In the rows, zero is written as 128.
Each row is followed by its class number.
[120 180 104 107  94 155 164 129 148 126 137 130 115 137 144 108 142 130
 130 123 102 149 161 133 110  93 122 131 122 122 124 146 111 129 236 117
 119 115 119  77 131 109 139 166  98 130 131] : 1
[135 142  91 115 117 134 132 114 119 126  92 137 113 158 147 115 122 129
 126  94 110 117 145 139 121  94  88 140 170 171 126 133 138 158  99 130
 131 128  89 117 115 125 149 149 128 121 126] : 1
[120 163 118 113 128 148 152 129 143 124 137 118 106 118 112 119 136 133
 127 124 121 138 141 136 122 107 125 111 132 150 128 133 112 112 180 129
 121 129 125 144 129 111 142 146 127 133 128] : 1
[139 190 113 118 130 140 156 121 129 137 135 147 140 137 139 119 141 120
 131 127 102 132 143 142 120 100 132 131 123 183 132 103 114 147 179 121
 119 124  94 161 117 112 144 134  68 126 130] : 1
[115 115 122 150  83 156 148 100 132 123 143 124 112 148 141 122 144 130
 136 136 140 122 113 140 112 132 135 117 128  97 119 130 120 140 224  97
 116 141 145 125 161 117 133 171 140 138 135] : 0
[132 128 116 126 119 142 147 133 125 137 112 132 107 118 133 118 128 124
 118 113  99 128 142 138 109  94 101 133 142 161 111 137 129 126 118 116
 124 143 133 119 107 133 139 148 138 128 121] : 1
[119  32 137 129  70 138 105 126 127 118 127 131 105 140 132 144 134 150
 132 140 134 125 114 120 113 148 124 126 130  90 137 170 128 131 140 119
 118 144 176 122 145 141 124 168 232 132 129] : 0
[132 121 113 124 156 134 149 124 128 124 135 122 130 121  96 125 130 134
 120 130 108 138 129 121 143 125 121 127 132 144 124 121 106  97 114 127
 126 126 131 133 127 127 128 119 119 130 136] : 2
[126 172 124 120 160 119 170 134 127 138 154 127 148 108 111 121 127 124
 120 139 107 147 145 117 137 109 133 127 125 135 121 106 133  87 149 127
 138 128 131 134 129 116 135 114  92 131 123] : 2
[111 174 107 107 162 162 183 140 132 133 150 126 151 116 129 112 130 124
 134 142  97 140 152 127 133  93 139 123 118 131 128  95 117  87 213 133
 126 134 126 144 124 106 138 122  86 128 130] : 2
[127 119 139 141 124 137 126 134 131 115 123 125 120 136 134 121 133 134
 129 130 129 125 122 123 116 134 135 120 120 131 120 133 124 127 138 129
 125 131 126 109 140 127 127 140 149 123 133] : 0
[120 171 103 115 130 144 168 128 133 131 117 140 123 109 142 113 135 121
 144 127  99 135 157 138 120  74 115 125 137 158 122 116 113 138 171 125
 126 141  98 135 112 104 154 145  87 130 128] : 1
[124 137 119 118 120 142 162 119 123 149 123 132 117 137 137 125 131 129
 131 118  96 143 163 144 118  97 107 126 141 162 113 134 124 125 124 117
 122 117 112 121 127 129 145 150 129 123 128] : 1
[129 138 113 125  97 145 163 131 131 125 116 137 132 146 141 109 133 136
 124 126  83 117 152 134 124  99  99 131 134 143 126 146 120 127 150 122
 116 140 131 125 123 123 145 150 146 125 121] : 0
[127 182 130 127 132 135 141 120 134 114 142 137 134 125 161 120 139 107
 123 138 128 130 126 136 136 120 156 127 113  95 127  99 103 139 209 126
 140 128 122 148 130 107 128 127  68 125 136] : 0
[148  86 138 147 143 114 140 134 120 129  87 133 118 151 140 127 127 148
 114 106 103 105 138 114 130 129 108 139 154 183 127 180 159 116   4 133
 140 131 120  81 126 147 140 109 172 124 124] : 1
[125 147 122 122 135 130 148 127 132 120 156 127 147 133 128 120 125 134
 131 134 134 143 128 131 127 125 162 124 127  96 129 108 115 113 196 142
 119 134 131 146 134 115 130 131 110 128 137] : 2
[125 154 120 115 116 158 131 134 125 133 108 133 111 137 140 123 149 127
 126 120 111 125 137 143 124 109 112 138 129 143 126 124 118 145 154 107
 128 132 106 128 135 120 140 152 114 130 130] : 1
[119  90 127 116  92 146 149 135 141 113 129 122  98 134 122 126 131 138
 129 135 106 136 135 125 126 126 119 127 129 129 129 139 123  92 141 122
 124 145 152 112 137 124 136 168 193 129 116] : 1
[121  98 127 115 139 118 152 125 138 133 147 131 147 111 117 132 132 133
 152 142 119 136 133 115 139 137 127 122 128 124 118 132 126  79 115 134
 123 140 148 120 122 125 129 118 141 107 105] : 2
[115 113 136 121 131 139 130 124 144 138 156 122 144 115 125 135 129 139
 133 162 134 145 115 124 132 148 158 135 110  90 125 118 108 101 195 134
 122 125 151 143 145 125 114 128 136 123 133] : 0
[113  78 124 132 103 131 124 127 129 128 117 126 137 144 141 131 129 124
 144 126 110 130 120 141 120 142 119 133 121 132 127 161 126 140 122 122
 116 138 138 113 128 120 124 141 171 142 140] : 0
[123 183 109 118 146 133 171 135 137 123 146 132 142 120 131 116 136 124
 145 136  90 139 146 127 126 109 139 133 118 124 120 110 124  95 188 131
 118 120 117 150 131 109 148 135  84 128 129] : 2
